Here is a tiny trained network, its code and every weight. The questions are about switching its units off for an input and a target symbol, where a switched-off unit gives its printed mean instead of its output.

import numpy as np


def w(rows, s, z=0):
    codes = np.array(rows[::2]) - 128.0
    scale = np.full(codes.shape[1], s)
    scale[-1] = z or s
    return codes * scale


def f(y):
    return np.maximum(y, 0)


def softmax(a):
    e = np.exp(a - a.max(-1, keepdims=True))
    return e / e.sum(-1, keepdims=True)


def log_softmax(a):
    a = a - a.max(-1, keepdims=True)
    return a - np.log(np.exp(a).sum(-1, keepdims=True))


def net(x, mask):
    ids = ['αβγεηθλμπσψ'.index(c) for c in x.split()]
    T = len(ids)
    res = E[ids] + P[:T]
    u = 0
    for l in range(2):
        q, k, v = (res @ M[l].T for M in (Q, K, V))
        z = softmax(np.where(np.tri(T) > 0, q @ k.T / 2**0.5, -1e9)) @ v
        res = res + np.where(mask[u], z, O[l][:, -1]) @ O[l][:, :-1]
        u += 1
        y = f(res @ A[l][:, :-1].T + A[l][:, -1])
        res = res + np.where(mask[u : u + 16], y, B[l][:, -1]) @ B[l][:, :-1]
        u += 16
    return log_softmax(res[-1] @ U[:, :-1].T + U[:, -1])


Q, K, V, O, A, B = {}, {}, {}, {}, {}, {}
E = w([
[93,138,102],'α',
[97,131,106],'β',
[121,68,84],'γ',
[96,134,99],'ε',
[99,126,99],'η',
[96,138,104],'θ',
[132,59,98],'λ',
[92,139,102],'μ',
[150,252,106],'π',
[150,129,99],'σ',
[104,80,147],'ψ',
],0.021)
P = w([
[2,155,182],'0',
[202,98,203],'1',
[173,121,151],'2',
[166,122,126],'3',
[163,117,108],'4',
[163,108,97],'5',
],0.0099)
Q[0] = w([
[130,100,252],'L0H0',
[88,140,71],'L0H0',
],0.0039)
K[0] = w([
[97,26,185],'L0H0',
[160,252,175],'L0H0',
],0.0033)
V[0] = w([
[254,161,122],'L0H0',
[146,200,185],'L0H0',
],0.014)
O[0] = w([
[245,154,87,3],'L0H0',
[199,70,176,44],'L0H0',
],0.011,0.005)
A[0] = w([
[148,68,138,119],'L0N0',
[153,50,134,105],'L0N1',
[153,101,107,196],'L0N2',
[247,85,70,59],'L0N3',
[42,104,25,245],'L0N4',
[100,15,153,34],'L0N5',
[66,108,73,83],'L0N6',
[166,157,168,233],'L0N7',
[117,49,126,71],'L0N8',
[128,121,91,255],'L0N9',
[69,103,170,202],'L0N10',
[90,75,120,73],'L0N11',
[162,73,124,159],'L0N12',
[125,151,36,243],'L0N13',
[126,141,200,176],'L0N14',
[108,190,128,215],'L0N15',
],0.012,0.0044)
B[0] = w([
[24,123,189,136],'L0N0',
[76,156,183,139],'L0N1',
[56,122,146,148],'L0N2',
[145,76,3,159],'L0N3',
[134,128,169,249],'L0N4',
[120,205,139,164],'L0N5',
[200,103,126,187],'L0N6',
[194,179,157,140],'L0N7',
[157,204,178,148],'L0N8',
[205,72,178,167],'L0N9',
[164,46,34,194],'L0N10',
[182,202,68,165],'L0N11',
[56,107,131,142],'L0N12',
[159,78,152,181],'L0N13',
[107,116,98,142],'L0N14',
[125,122,187,158],'L0N15',
],0.0062,0.019)
Q[1] = w([
[19,254,126],'L1H0',
[49,150,178],'L1H0',
],0.0078)
K[1] = w([
[66,2,179],'L1H0',
[142,55,208],'L1H0',
],0.0087)
V[1] = w([
[168,2,17],'L1H0',
[32,57,183],'L1H0',
],0.0061)
O[1] = w([
[113,2,193,254],'L1H0',
[226,124,193,128],'L1H0',
],0.0072,0.0057)
A[1] = w([
[247,92,152,136],'L1N0',
[116,220,181,254],'L1N1',
[230,202,233,178],'L1N2',
[138,183,48,116],'L1N3',
[184,102,64,124],'L1N4',
[217,45,135,161],'L1N5',
[126,126,189,198],'L1N6',
[137,80,63,92],'L1N7',
[150,203,36,139],'L1N8',
[162,164,182,171],'L1N9',
[80,133,194,87],'L1N10',
[124,103,126,187],'L1N11',
[42,177,94,110],'L1N12',
[59,90,240,205],'L1N13',
[205,91,141,95],'L1N14',
[68,165,144,150],'L1N15',
],0.012,0.007)
B[1] = w([
[106,171,167,200],'L1N0',
[8,125,99,136],'L1N1',
[112,2,55,149],'L1N2',
[142,83,141,143],'L1N3',
[127,178,142,168],'L1N4',
[135,165,162,249],'L1N5',
[172,112,149,170],'L1N6',
[136,157,123,173],'L1N7',
[122,94,106,147],'L1N8',
[144,85,136,139],'L1N9',
[127,170,118,134],'L1N10',
[219,143,160,180],'L1N11',
[116,108,98,135],'L1N12',
[193,104,125,215],'L1N13',
[74,177,156,174],'L1N14',
[123,108,175,132],'L1N15',
],0.0096,0.017)
U = w([
[150,235,201,173],'α',
[68,124,173,39],'β',
[83,120,166,45],'γ',
[109,128,148,32],'ε',
[146,140,122,27],'η',
[142,143,129,7],'θ',
[88,130,156,70],'λ',
[83,112,161,57],'μ',
[12,103,140,255],'π',
[180,172,40,196],'σ',
[185,1,191,190],'ψ',
],0.0089,0.007)

Each question gives the input, a string of symbols that net reads in full, and the target symbol t.
The units are the heads (2 rows each of Q, K, V and O) and the neurons (one row each of A and B). Each row of codes is followed by its name. A weight is (code - 128) times the scale printed after its matrix; where a second scale follows, it is the last column's (O, A, B and U).
mask holds one flag per unit, layer by layer, with each layer's heads first. A switched-off unit (its flag False) gives its mean, the last column of its rows in O or B, instead of its output. The means were averaged over made-up inputs and are rounded, as every weight is.
A unit's drop is (log p(t) with every unit on - log p(t) with that unit switched off) / (log p(t) with every unit on - log p(t) with every unit switched off).
The circuit of an input: a set's keep is (log p(t) with only the set's units on - log p(t) with every unit switched off) / (log p(t) with every unit on - log p(t) with every unit switched off). Starting from the 12 units with the biggest drops (on a tie, the unit counted first), units are removed one at a time, each time the one whose removal leaves the highest keep (on an exact tie, the one counted first), for as long as the keep stays at least 0.8.
units of the circuit, in order: the units of the circuit, biggest drop first
k most important neurons: the k neurons with the biggest drops, biggest first
top k neurons in layer l: the k neurons of layer l with the biggest drops, biggest first
drop of u: that unit's drop, to one decimal
input ε σ π μ γ, target π: 2 most important neurons : L0N7, L0N10
input σ γ γ π η β, target π: most important neuron : L1N13
input σ ψ ε γ π, target π: units of the circuit, in order : L1N1, L1N2
input π μ σ σ η, target σ: top 2 neurons in layer 0 : L0N7, L0N3
input π σ ε σ, target σ: 2 most important neurons : L0N3, L0N7
input σ π θ σ β, target σ: 2 most important neurons : L0N7, L1N7
input ε σ η π, target σ: 2 most important neurons : L0N3, L0N4
input σ β η σ λ η, target α: 3 most important neurons : L0N5, L0N8, L1N2
input μ α σ σ σ π, target σ: 2 most important neurons : L0N3, L0N10
input α γ π, target π: 2 most important neurons : L1N1, L0N10
input ε μ ψ π ε μ, target π: top 4 neurons in layer 0 : L0N7, L0N10, L0N3, L0N6
input λ π θ, target π: top 3 neurons in layer 0 : L0N10, L0N6, L0N7
input σ π σ α, target σ: 2 most important neurons : L0N7, L1N7
input σ σ ε π σ γ, target σ: most important neuron : L0N3
input μ α π θ η, target π: top 3 neurons in layer 0 : L0N7, L0N10, L0N6
input α π η, target π: drop of L1H0 : 1.6
input γ π ε γ, target π: drop of L1N13 : 0.3
input θ α π σ μ, target σ: drop of L1N8 : 0.0
